Here is a tiny trained network, its code and every weight. The questions are about switching its units off for an input and a class, where a switched-off unit gives its printed mean instead of its output.

import numpy as np


def w(rows, s, z=0):
    codes = np.array(rows[::2]) - 128.0
    scale = np.full(codes.shape[1], s)
    scale[-1] = z or s
    return codes * scale


def f(y):
    return y / 2 * (1 + np.tanh(0.7978845608 * (y + 0.044715 * y**3)))


def log_softmax(a):
    a = a - a.max(-1, keepdims=True)
    return a - np.log(np.exp(a).sum(-1, keepdims=True))


def net(x, mask):
    res = np.array(x, float).reshape(1, 6) / 4 @ E
    y = f(res @ A[0][:, :-1].T + A[0][:, -1])
    res = res + np.where(mask, y, B[0][:, -1]) @ B[0][:, :-1]
    return log_softmax(res[-1] @ U[:, :-1].T + U[:, -1])


A, B = {}, {}
E = w([
[152,253,143,208],'x0',
[91,84,69,187],'x1',
[95,205,110,45],'x2',
[25,115,196,158],'x3',
[168,140,184,104],'x4',
[210,92,151,65],'x5',
],0.0077)
A[0] = w([
[186,133,93,236,205],'n0',
[161,11,139,124,153],'n1',
[125,153,88,90,140],'n2',
[211,190,113,137,171],'n3',
[62,129,167,198,159],'n4',
[248,90,167,165,190],'n5',
[159,22,178,110,167],'n6',
[137,63,151,78,117],'n7',
[131,156,157,23,167],'n8',
[71,131,184,213,174],'n9',
[66,142,145,188,161],'n10',
[93,80,109,105,116],'n11',
[90,95,29,61,205],'n12',
[121,255,85,47,253],'n13',
[109,94,57,121,142],'n14',
[162,35,171,126,165],'n15',
[153,170,176,38,143],'n16',
],0.0097,0.0057)
B[0] = w([
[172,92,2,171,198],'n0',
[15,120,105,54,188],'n1',
[215,112,135,153,149],'n2',
[241,147,99,105,191],'n3',
[87,173,141,210,170],'n4',
[96,233,49,105,201],'n5',
[28,168,96,67,189],'n6',
[91,114,161,32,163],'n7',
[140,149,200,71,194],'n8',
[38,184,130,243,178],'n9',
[104,160,161,228,168],'n10',
[62,43,103,142,146],'n11',
[142,12,185,133,197],'n12',
[246,111,202,161,247],'n13',
[113,25,139,151,156],'n14',
[11,191,101,88,179],'n15',
[216,216,164,71,189],'n16',
],0.0073,0.011)
U = w([
[131,62,152,163,37],'0',
[170,172,183,109,174],'1',
[79,141,141,248,164],'2',
[99,191,111,90,2],'3',
[80,100,149,92,160],'4',
[141,113,142,178,234],'5',
[154,131,45,164,90],'6',
],0.014,0.003)

Each question gives the input, the list of numbers given to net, and the class t.
The units are the neurons (one row each of A and B). Each row of codes is followed by its name. A weight is (code - 128) times the scale printed after its matrix; where a second scale follows, it is the last column's (A, B and U).
mask holds one flag per neuron, in row order. A switched-off neuron (its flag False) gives its mean, the last column of its row in B, instead of its output. The means were averaged over made-up inputs and are rounded, as every weight is.
A unit's drop is (log p(t) with every unit on - log p(t) with that unit switched off) / (log p(t) with every unit on - log p(t) with every unit switched off).
The circuit of an input: a set's keep is (log p(t) with only the set's units on - log p(t) with every unit switched off) / (log p(t) with every unit on - log p(t) with every unit switched off). Starting from the 12 units with the biggest drops (on a tie, the unit counted first), units are removed one at a time, each time the one whose removal leaves the highest keep (on an exact tie, the one counted first), for as long as the keep stays at least 0.8.
circuit, biggest first: the units of the circuit, biggest drop first
most important unit: the unit with the biggest drop
top k neurons: the k neurons with the biggest drops, biggest first
drop when u is switched off: that unit's drop, to one decimal
input [1,1,-5,5,0,4], class 2: most important unit => n9
input [-2,-1,-5,6,-1,7], class 3: circuit, biggest first => (n15; n6)
input [3,7,-4,-2,7,5], class 6: top 2 neurons => (n0; n8)
input [6,0,-3,-1,-1,1], class 6: circuit, biggest first => (n0; n3)
input [-4,0,-4,5,5,7], class 3: circuit, biggest first => (n5; n15)
input [-4,0,0,-5,-6,-1], class 0: circuit, biggest first => (n12; n5)
input [-8,-8,-6,4,6,5], class 3: circuit, biggest first => (n5; n15)
input [6,1,-2,4,7,4], class 2: circuit, biggest first => (n9; n8)
input [-4,8,5,-1,-4,-5], class 0: circuit, biggest first => (n12; n14)
input [-2,-8,3,8,5,-7], class 2: top 2 neurons => (n9; n4)
input [-5,6,0,8,2,0], class 2: top 3 neurons => (n9; n4; n10)
input [7,-5,-6,-7,-3,7], class 6: drop when n0 is switched off => 0.2
input [-2,3,5,-5,-2,-1], class 0: drop when n5 is switched off => 0.1
input [3,-1,6,-2,1,-3], class 1: drop when n12 is switched off => 0.0
input [-8,1,6,2,-8,-7], class 0: drop when n12 is switched off => 0.3
input [5,-7,-1,-5,-6,-8], class 6: circuit, biggest first => (n0)
